Here is a tiny trained network, its code and every weight. The questions are about switching its units off for an input and a class, where a switched-off unit gives its printed mean instead of its output.

import numpy as np


def w(rows, s, z=0):
    codes = np.array(rows[::2]) - 128.0
    scale = np.full(codes.shape[1], s)
    scale[-1] = z or s
    return codes * scale


def norm(h):
    return h / np.sqrt((h * h).mean(-1, keepdims=True) + 1e-5)


def f(y):
    return y / 2 * (1 + np.tanh(0.7978845608 * (y + 0.044715 * y**3)))


def log_softmax(a):
    a = a - a.max(-1, keepdims=True)
    return a - np.log(np.exp(a).sum(-1, keepdims=True))


def net(x, mask):
    res = np.array(x, float).reshape(1, 4) / 4 @ E
    u = 0
    for l in range(2):
        y = f(norm(res) @ A[l][:, :-1].T + A[l][:, -1])
        res = res + np.where(mask[u : u + 8], y, B[l][:, -1]) @ B[l][:, :-1]
        u += 8
    return log_softmax(norm(res)[-1] @ U[:, :-1].T + U[:, -1])


A, B = {}, {}
E = w([
[71,126,129,108],'x0',
[154,121,209,19],'x1',
[128,148,122,124],'x2',
[109,114,254,194],'x3',
],0.0082)
A[0] = w([
[113,101,65,231,60],'0.n1',
[83,18,37,221,135],'0.n2',
[48,150,66,249,2],'0.n3',
[77,81,189,217,60],'0.n4',
[65,184,96,210,104],'0.n5',
[98,81,143,185,189],'0.n6',
[23,109,52,126,234],'0.n7',
[97,141,176,191,35],'0.n8',
],0.011,0.0037)
B[0] = w([
[158,165,200,10,217],'0.n1',
[224,170,154,37,255],'0.n2',
[191,2,238,41,235],'0.n3',
[51,168,88,140,216],'0.n4',
[139,115,180,149,206],'0.n5',
[110,182,135,128,192],'0.n6',
[201,201,89,176,237],'0.n7',
[9,195,105,102,166],'0.n8',
],0.008,0.0063)
A[1] = w([
[36,250,115,117,152],'1.n1',
[138,175,74,238,61],'1.n2',
[109,64,113,103,252],'1.n3',
[52,180,171,172,9],'1.n4',
[91,66,151,229,172],'1.n5',
[150,161,71,141,69],'1.n6',
[204,118,83,141,214],'1.n7',
[157,117,143,98,166],'1.n8',
],0.014,0.0038)
B[1] = w([
[192,164,142,254,241],'1.n1',
[158,28,233,172,150],'1.n2',
[142,147,198,145,160],'1.n3',
[79,194,114,142,205],'1.n4',
[48,194,177,94,149],'1.n5',
[85,196,22,130,158],'1.n6',
[145,176,127,169,253],'1.n7',
[140,84,138,204,228],'1.n8',
],0.0099,0.006)
U = w([
[121,192,118,122,254],'0',
[154,108,176,5,87],'1',
[1,248,11,130,205],'2',
[136,145,103,176,184],'3',
[89,53,62,230,2],'4',
],0.0079,0.0053)

Each question gives the input, the list of numbers given to net, and the class t.
The units are the neurons (one row each of A and B). Each row of codes is followed by its name. A weight is (code - 128) times the scale printed after its matrix; where a second scale follows, it is the last column's (A, B and U).
mask holds one flag per neuron, layer by layer. A switched-off neuron (its flag False) gives its mean, the last column of its row in B, instead of its output. The means were averaged over made-up inputs and are rounded, as every weight is.
A unit's drop is (log p(t) with every unit on - log p(t) with that unit switched off) / (log p(t) with every unit on - log p(t) with every unit switched off).
The circuit of an input: a set's keep is (log p(t) with only the set's units on - log p(t) with every unit switched off) / (log p(t) with every unit on - log p(t) with every unit switched off). Starting from the 12 units with the biggest drops (on a tie, the unit counted first), units are removed one at a time, each time the one whose removal leaves the highest keep (on an exact tie, the one counted first), for as long as the keep stays at least 0.8.
units of the circuit, in order: the units of the circuit, biggest drop first
most important unit: the unit with the biggest drop
top k neurons: the k neurons with the biggest drops, biggest first
top k neurons in layer l: the k neurons of layer l with the biggest drops, biggest first
drop when u is switched off: that unit's drop, to one decimal
input [-6,5,7,-8], class 2: units of the circuit, in order : 0.n3; 0.n2
input [-5,1,-2,6], class 2: top 2 neurons in layer 1 : 1.n4; 1.n5
input [3,-5,0,1], class 1: units of the circuit, in order : 0.n3
input [3,4,2,-7], class 2: units of the circuit, in order : 0.n3; 0.n2
input [4,3,-7,-8], class 2: top 2 neurons : 0.n3; 1.n6
input [-8,-8,2,8], class 1: units of the circuit, in order : 0.n3; 0.n1; 1.n1
input [4,-6,3,5], class 1: top 3 neurons in layer 0 : 0.n3; 0.n2; 0.n1
input [-4,-7,0,-3], class 1: units of the circuit, in order : 0.n3; 0.n1
input [1,2,4,6], class 2: top 3 neurons : 1.n4; 0.n7; 0.n2
input [-5,-8,-7,-8], class 1: top 2 neurons : 0.n2; 0.n1
input [-5,3,-1,-7], class 2: top 2 neurons in layer 1 : 1.n6; 1.n1
input [6,-3,2,8], class 2: top 2 neurons : 1.n4; 0.n4
input [-4,-6,4,-6], class 1: top 2 neurons in layer 1 : 1.n1; 1.n4
input [0,0,2,-3], class 4: most important unit : 1.n2
input [-5,3,-3,7], class 2: drop when 1.n1 is switched off : -0.1
input [3,0,1,7], class 2: drop when 0.n7 is switched off : 0.1
input [2,2,-5,8], class 2: drop when 1.n3 is switched off : 0.0
